Below are the code and all the weights of a small trained network. Each question names an input and a class and asks about switching units off, where a switched-off unit gives its printed mean instead of its output.

import numpy as np


def w(rows, s, z=0):
    codes = np.array(rows[::2]) - 128.0
    scale = np.full(codes.shape[1], s)
    scale[-1] = z or s
    return codes * scale


def norm(h):
    return h / np.sqrt((h * h).mean(-1, keepdims=True) + 1e-5)


def f(y):
    return np.maximum(y, 0)


def log_softmax(a):
    a = a - a.max(-1, keepdims=True)
    return a - np.log(np.exp(a).sum(-1, keepdims=True))


def net(x, mask):
    res = np.array(x, float).reshape(1, 4) / 4 @ E
    u = 0
    for l in range(2):
        y = f(norm(res) @ A[l][:, :-1].T + A[l][:, -1])
        res = res + np.where(mask[u : u + 7], y, B[l][:, -1]) @ B[l][:, :-1]
        u += 7
    return log_softmax(norm(res)[-1] @ U[:, :-1].T + U[:, -1])


A, B = {}, {}
E = w([
[93,59,177,174,106],'x0',
[131,122,128,128,125],'x1',
[43,97,65,17,22],'x2',
[250,95,203,53,57],'x3',
],0.0011)
A[0] = w([
[78,92,71,117,83,96],'L0N0',
[60,33,177,157,94,94],'L0N1',
[47,197,108,185,177,176],'L0N2',
[171,194,76,52,185,128],'L0N3',
[141,251,115,80,146,3],'L0N4',
[118,37,189,206,141,101],'L0N5',
[157,110,167,197,201,217],'L0N6',
],0.0032,0.0015)
B[0] = w([
[138,186,188,89,148,188],'L0N0',
[180,199,19,156,44,187],'L0N1',
[187,69,124,86,134,237],'L0N2',
[125,91,130,242,4,190],'L0N3',
[137,113,84,235,39,154],'L0N4',
[174,178,85,171,69,204],'L0N5',
[92,175,108,48,88,252],'L0N6',
],0.0031,0.0025)
A[1] = w([
[103,28,107,135,228,171],'L1N0',
[175,204,158,249,214,128],'L1N1',
[206,174,222,206,187,154],'L1N2',
[248,138,160,91,52,252],'L1N3',
[45,91,99,168,236,139],'L1N4',
[97,139,63,29,55,245],'L1N5',
[3,160,8,176,174,118],'L1N6',
],0.0025,0.0014)
B[1] = w([
[169,118,93,136,243,137],'L1N0',
[19,166,162,47,39,163],'L1N1',
[35,126,116,39,85,164],'L1N2',
[79,70,71,165,230,254],'L1N3',
[182,34,186,98,150,142],'L1N4',
[126,201,202,175,208,238],'L1N5',
[251,45,189,97,97,177],'L1N6',
],0.0026,0.0039)
U = w([
[21,191,181,33,99,131],'0',
[169,148,66,204,10,124],'1',
[219,2,176,82,183,112],'2',
[117,151,117,167,178,215],'3',
[88,132,122,201,192,2],'4',
],0.0082,0.007)

Each question gives the input, the list of numbers given to net, and the class t.
The units are the neurons (one row each of A and B). Each row of codes is followed by its name. A weight is (code - 128) times the scale printed after its matrix; where a second scale follows, it is the last column's (A, B and U).
mask holds one flag per neuron, layer by layer. A switched-off neuron (its flag False) gives its mean, the last column of its row in B, instead of its output. The means were averaged over made-up inputs and are rounded, as every weight is.
A unit's drop is (log p(t) with every unit on - log p(t) with that unit switched off) / (log p(t) with every unit on - log p(t) with every unit switched off).
The circuit of an input: a set's keep is (log p(t) with only the set's units on - log p(t) with every unit switched off) / (log p(t) with every unit on - log p(t) with every unit switched off). Starting from the 12 units with the biggest drops (on a tie, the unit counted first), units are removed one at a time, each time the one whose removal leaves the highest keep (on an exact tie, the one counted first), for as long as the keep stays at least 0.8.
units of the circuit, in order: the units of the circuit, biggest drop first
unit that matters most: the unit with the biggest drop
k most important neurons: the k neurons with the biggest drops, biggest first
k most important neurons of layer l: the k neurons of layer l with the biggest drops, biggest first
input [-1,3,3,-2], class 4: 4 most important neurons of layer 1 -> L1N5, L1N1, L1N2, L1N6
input [-4,-4,-7,-6], class 0: 2 most important neurons of layer 1 -> L1N1, L1N3
input [-7,-2,1,-8], class 2: most important neuron -> L1N6
input [-3,-5,-8,-8], class 0: units of the circuit, in order -> L1N1, L1N2
input [-3,5,2,4], class 3: 2 most important neurons of layer 1 -> L1N6, L1N3
input [4,2,0,-6], class 2: 3 most important neurons -> L1N6, L0N3, L0N2
input [7,5,5,-2], class 1: 2 most important neurons -> L0N1, L0N6
input [8,4,7,-7], class 1: 3 most important neurons -> L0N1, L1N3, L0N6
input [3,-5,0,4], class 3: units of the circuit, in order -> L1N3, L1N6, L0N2
input [7,5,1,-6], class 1: 2 most important neurons -> L0N1, L1N3
input [4,-2,2,-5], class 2: 2 most important neurons -> L1N6, L0N3
input [-8,3,6,-8], class 1: 3 most important neurons of layer 0 -> L0N3, L0N4, L0N6
input [-6,-5,5,-6], class 1: 3 most important neurons -> L0N3, L1N3, L0N4
input [5,-3,6,-7], class 2: 2 most important neurons of layer 0 -> L0N6, L0N5
input [7,-2,2,1], class 1: 2 most important neurons -> L0N1, L0N5
input [0,-4,-6,-5], class 0: 2 most important neurons -> L1N1, L1N3
input [3,-3,-6,6], class 0: unit that matters most -> L1N2
input [6,-3,-5,6], class 1: units of the circuit, in order -> L0N5, L1N5
input [-7,8,2,-8], class 2: 4 most important neurons -> L1N6, L0N1, L0N5, L0N2
input [-8,-8,2,-2], class 1: units of the circuit, in order -> L0N3
input [-3,6,4,-1], class 3: 2 most important neurons of layer 1 -> L1N5, L1N1
input [-8,-7,-2,-6], class 1: 2 most important neurons -> L0N3, L0N4
input [5,-3,4,-7], class 2: 3 most important neurons -> L1N6, L0N6, L0N3
input [1,5,2,-5], class 2: 2 most important neurons -> L0N6, L1N6
input [7,-6,5,-6], class 1: 4 most important neurons of layer 1 -> L1N3, L1N6, L1N1, L1N2
input [5,-7,-8,6], class 0: 2 most important neurons of layer 1 -> L1N2, L1N1
input [4,-7,4,3], class 3: most important neuron -> L0N6
input [0,4,-6,-2], class 0: 2 most important neurons -> L1N1, L0N1
input [0,-1,-6,-8], class 2: 2 most important neurons of layer 1 -> L1N6, L1N4
